Below is a small trained network, with its code and all its weights. Each question gives an input and a class and asks what happens when units are switched off, that is, made to give their printed mean instead of their output.

import numpy as np


def w(rows, s, z=0):
    codes = np.array(rows[::2]) - 128.0
    scale = np.full(codes.shape[1], s)
    scale[-1] = z or s
    return codes * scale


def norm(h):
    return h / np.sqrt((h * h).mean(-1, keepdims=True) + 1e-5)


def f(y):
    return np.maximum(y, 0)


def log_softmax(a):
    a = a - a.max(-1, keepdims=True)
    return a - np.log(np.exp(a).sum(-1, keepdims=True))


def net(x, mask):
    res = np.array(x, float).reshape(1, 2) / 4 @ E
    u = 0
    for l in range(2):
        y = f(norm(res) @ A[l][:, :-1].T + A[l][:, -1])
        res = res + np.where(mask[u : u + 9], y, B[l][:, -1]) @ B[l][:, :-1]
        u += 9
    return log_softmax(norm(res)[-1] @ U[:, :-1].T + U[:, -1])


A, B = {}, {}
E = w([
[186,176,130,84,79],'x0',
[120,1,128,189,137],'x1',
],0.0087)
A[0] = w([
[57,45,111,143,167,46],'L0N0',
[90,118,80,154,241,84],'L0N1',
[187,102,69,127,94,60],'L0N2',
[121,176,103,148,126,149],'L0N3',
[186,127,108,135,115,106],'L0N4',
[46,176,126,164,254,1],'L0N5',
[51,189,70,126,191,119],'L0N6',
[115,113,153,110,115,78],'L0N7',
[137,104,143,170,122,137],'L0N8',
],0.0096,0.0066)
B[0] = w([
[94,153,87,122,140,254],'L0N0',
[194,57,140,86,101,226],'L0N1',
[195,113,152,144,125,161],'L0N2',
[90,164,111,119,140,207],'L0N3',
[127,112,148,160,111,165],'L0N4',
[176,37,140,229,254,207],'L0N5',
[165,132,206,209,107,244],'L0N6',
[133,110,127,100,126,128],'L0N7',
[122,208,86,83,121,202],'L0N8',
],0.009,0.0047)
A[1] = w([
[177,96,157,117,76,46],'L1N0',
[149,116,151,95,101,92],'L1N1',
[10,62,59,112,123,71],'L1N2',
[72,153,134,150,185,4],'L1N3',
[152,156,149,145,125,149],'L1N4',
[59,62,107,193,154,144],'L1N5',
[167,91,180,104,90,5],'L1N6',
[100,177,135,85,134,197],'L1N7',
[94,145,164,171,84,154],'L1N8',
],0.013,0.0037)
B[1] = w([
[205,115,41,199,140,167],'L1N0',
[118,82,99,193,136,152],'L1N1',
[105,152,43,47,239,227],'L1N2',
[185,99,129,237,151,136],'L1N3',
[87,133,66,88,89,187],'L1N4',
[83,147,165,37,107,254],'L1N5',
[255,72,51,165,98,154],'L1N6',
[104,48,214,113,116,193],'L1N7',
[145,177,81,93,66,156],'L1N8',
],0.0082,0.0084)
U = w([
[148,33,230,179,209,140],'0',
[145,199,193,206,99,99],'1',
[81,94,65,27,176,218],'2',
[235,80,17,153,53,136],'3',
[113,186,183,27,8,176],'4',
[81,113,99,162,97,2],'5',
[82,135,70,166,105,22],'6',
],0.017,0.0075)

Each question gives the input, the list of numbers given to net, and the class t.
The units are the neurons (one row each of A and B). Each row of codes is followed by its name. A weight is (code - 128) times the scale printed after its matrix; where a second scale follows, it is the last column's (A, B and U).
mask holds one flag per neuron, layer by layer. A switched-off neuron (its flag False) gives its mean, the last column of its row in B, instead of its output. The means were averaged over made-up inputs and are rounded, as every weight is.
A unit's drop is (log p(t) with every unit on - log p(t) with that unit switched off) / (log p(t) with every unit on - log p(t) with every unit switched off).
The circuit of an input: a set's keep is (log p(t) with only the set's units on - log p(t) with every unit switched off) / (log p(t) with every unit on - log p(t) with every unit switched off). Starting from the 12 units with the biggest drops (on a tie, the unit counted first), units are removed one at a time, each time the one whose removal leaves the highest keep (on an exact tie, the one counted first), for as long as the keep stays at least 0.8.
units of the circuit, in order: the units of the circuit, biggest drop first
k most important neurons: the k neurons with the biggest drops, biggest first
k most important neurons of layer l: the k neurons of layer l with the biggest drops, biggest first
drop when u is switched off: that unit's drop, to one decimal
input [-8,-7], class 0: units of the circuit, in order	(L0N5)
input [-3,0], class 0: 2 most important neurons	(L0N5 L1N2)
input [-2,-5], class 1: 2 most important neurons	(L1N5 L0N1)
input [2,-2], class 4: 2 most important neurons	(L1N2 L0N1)
input [-6,0], class 0: 2 most important neurons of layer 0	(L0N5 L0N6)
input [0,-2], class 4: 2 most important neurons of layer 0	(L0N1 L0N5)
input [3,7], class 2: 2 most important neurons	(L0N6 L0N1)
input [-1,-4], class 4: drop when L0N5 is switched off	0.4
input [-3,-1], class 0: drop when L0N5 is switched off	0.8
input [-2,-2], class 0: drop when L0N5 is switched off	0.7
input [3,-2], class 4: 2 most important neurons	(L1N2 L0N1)
